After every row comes roughly how far along a hidden order it lies, from 0 to 15.
In the rows, zero is written as 128.
[151 137 164 124 166 139 108 122 150 179 149 189 122  76 162 173 157 119
 114 111 141 144 132 123 162 139 143  67 109 216 137 142  79 162 139 145
 143 118 126 134 104 134  92 171 127 165 122 173 103 131 139 177 104 158
 178 137 166 134  92 113 126 156  79 172 108 173 142 156 123 117 120 130
 140 120 110 139] | 8
[ 89 123 145 142 118 112 155 142 121  80  90  92 136 177  88  77 113 158
 142 124 102  84 153 142  88 115  87 168 179  29 115 115 162 109 160 127
 100  93 148 104 172  90 146 110 132 111 126 171 128 144 111 100 127  94
  71 154  85 130 150 154 135 149 161  99 112  67 142 108 130 134 144 130
 140 136 150 132] | 2
[159 107 148 118 144 127 103  89 151 171 174 148 129  96 201 142 135  75
 130 102 133 185 109 105 138 122 148 119  65 183 116  96 131 143 105 124
 162 159 114 142  66 151 150 131 140 163 113  93 147 130 167 135 124 167
 162 130 141 109 109  89 101 104 111  83 149 134  67 130 113 142 105 136
 158 142  86 136] | 9
[160 128 209 139 147 113  89 100 158 140 166 159 129  96 164 110 127  89
 145 151 118 127 167 135 124  98 113 140  95 121  89  82 136  96 171 153
 123  79 159  94  91 104 154 101 162 168  84 174 111 144 167 143 103 172
 146 140 126 114  76 164 120 122  70  61  91  96 136 171 130 151  87 141
 157 157 126 155] | 1
[ 98  96  40 117  97 128 161 111 116 122 119  86 141 159 131 123 111 123
 140 100 136 198  84 107 106 142 152 145  92 140 135 138 178 153  76  88
 151 194  97 158 112 150 157 113 110 107 156  43 177 119 144 100 153 117
 104 118 102 113 173  80 120  84 207 147 195 120  55  69 114 138 173 129
 131 124  98  96] | 15
[102 141 171 144 134 125 152 158 129 113  92 137 127 136  81 113 149 185
 119 127 114  51 170 146 110 134  93 117 202  67 136 137 100 131 183 153
  96  81 150 105 168  90  95 158 121 123 118 197  79 135  87 146 109 100
  95 147 121 157 124 159 145 178 113 150  93 115 192 129 131 114 146 122
 134 118 151 130] | 1
[108 146  59 123  94 140 144 147  95  77  96  80 128 165  82 115 102 148
 124 149 125 108 110 129 115 136 138 172 159  82 145 159 152 111 101 110
 125 161 129 136 169 141 128 110 116  77 164 100 138 117  95  90 161  91
 104  86 122 132 173 142 132 112 176 153 150 132 144 110 143 120 138 115
  77 116 149 109] | 13
[ 90  83 159 145 165  92 148 107 176 152 136 163 143 136 131 100 130 106
 166 141 121 162 172 137  86 111 117 138  80 136  95  96 131 134 179 143
 116  83 152 101  75  86 168 103 147 164  72 147 110 143 153 165  99 186
  81 184 108 130  87 128 137 121 124 124 102  81 104 112  99 162 181 151
 180 145 104 144] | 0
[141 120 113 119 156 137 135 137 146 182 143 191 125  95 137 185 159 139
 105 110 157 175 112 111 157 147 164  66 119 248 151 167  81 192 122 134
 137 134 119 154 102 143  92 187 111 158 122 127 105 117 130 182 120 153
 164 147 161 146 112  91 127 159  97 203 139 190 134 133 112 112 160 129
 135 104  91 127] | 11

[156 121 132 122 153  99  76 126   1 212 130 123 103 147 139 122 108 133
 164 139 149 131 131 121  86 148 133 145 169 123 130 129 109 130 101 121
 113  98 138 108 128 138  30 128 176 125 155 136 148 141 132  75 130 121
 143 122 131 125 123 114 121 120 125 135  95 138 136 133 154 107 149 116
 121 137] | 6
[ 85 134 119 135  93 165 144 174  76  78 115 134 143  96 139 129 117 136
 117 119 117 130 124 136 165 108 125 126 141 120 129 147 130 138 166 128
 141 119 129 106 121 121 188 130  76 135 112 114 119 128 126 128 130 127
 133 151 132 140 138 159 132 134 130 117 135  69 130 126 144 126 102 123
 117 147] | 0
[113 120 125 132 102 147  99 255  69 124 135 135 149 143  82 137 111 123
  89 122 123 124 133 142 156 134 124 118 169 142 126 128 124 133 127 126
 138 124 132 123 141 115 159 135 126 121 145 111 111 112 130 127 123 139
 128 119 134 115 135 113 124 125 134 120 145  92 143 141 138 137 102 103
 119 132] | 7
[158 133 138 119 155 124 106 141 214 141 128 114 108 188 129 137  86 142
 130 114 151 147 142 137 126 135 123 129 126 129 129 133 124 136 154 129
 156 153 101 155 134 140 142 131 155 124 135  92  97 140 136 148 124 134
 157 108 103 127 123  84 116 126 124 144 135 157 129 146 139 132 147 124
 133  97] | 1
[148 114 131 130 108 109  50 115 112 145 138 132 104 113 128 129 126 143
 155 138 112 118 126 128  78 146 130 129 137 115 130 128 129 113  96 130
 124 111 134 114 129 116 115 134 170 132 131 155 137 132 133 115 126 126
 106 104 128 125 112 137 127 126 125 135 118 113 129 119 135 119 144 113
 119 135] | 11
[ 97 134 120 131 110 163 131 255  68 104 118 129 139 141 114 134  99 129
  96 117 126 135 135 136 176 117 123 125 170 130 129 140 122 146 153 126
 149 128 123 109 132 117 172 131 103 125 140  96 105 136 130 130 127 132
 144 145 131 130 142 124 126 128 132 124 143  91 139 147 154 128 104 111
 114 137] | 0
[166 137 130 124 147 122  96 110 229 113 133 122  98 163 131 132 112 141
 137 137 129 138 135 124 123 124 126 127 107 121 131 123 133 128 127 131
 144 158 108 149 130 125 154 129 170 128 128 123 112 151 134 159 124 132
 111 109 107 129 119 103 125 116 126 146 147 166 120 137 132 132 146 131
 130 110] | 6
[127 120 133 137 107 124 104  56  99 112 132 133 121  83 141 121 158 131
 163 144 108 110 115 123  87 127 136 124 102 114 130 128 132 112  91 125
 115 101 141 111 122 127 136 125 127 136 120 178 153 112 126 126 127 125
  91 128 137 130 121 148 136 132 128 118 111 110 128 115 120 123 131 125
 118 152] | 10
[ 81 108 129 138  71 153  77 251   1 139 132 143 164 108  92 133 122 131
  99 111 111 110 123 143 139 136 126 123 189 131 128 137 125 126 126 126
 127  95 152  96 131 116 155 138 101 127 138 138 123 100 128  98 126 131
 123 131 150 121 131 157 128 127 133 114 120  53 143 111 148 127 103  95
 110 156] | 8
[166 115 137 130 114 108  61 134 174 156 151 137 119 136 112 129 145 145
 139 138 104 109 124 123  83 150 131 122 144 129 131 115 135 107  78 128
 117 138 138 135 132 122 141 135 183 128 134 159 135 113 132 123 124 129
  64  95 130 118 106 130 129 113 128 143 126 154 123 104 121 134 140 118
 132 119] | 15
[171 128 141 122 143 111  97  77 255 121 118 124 103 160 127 130 123 142
 138 138 129 131 131 127  95 143 128 123  95 130 129 121 136 117 117 129
 133 163 113 173 134 134 148 131 178 129 123 136 123 119 132 157 123 133
  91  99 112 123 113  97 123 120 125 150 137 175 118 125 115 140 148 136
 140 102] | 9
[ 98 134 114 134 104 143 137 150 106  75 118 129 121  85 141 133 118 136
 122 134 112 134 124 128 149 108 124 131 165 113 128 143 129 129 155 136
 137 113 121  94 124 111 167 132  89 136 114 123 127 150 126 131 130 123
 116 142 127 139 130 176 132 154 129 117 138  80 130 132 146 117 114 129
 113 162] | 2
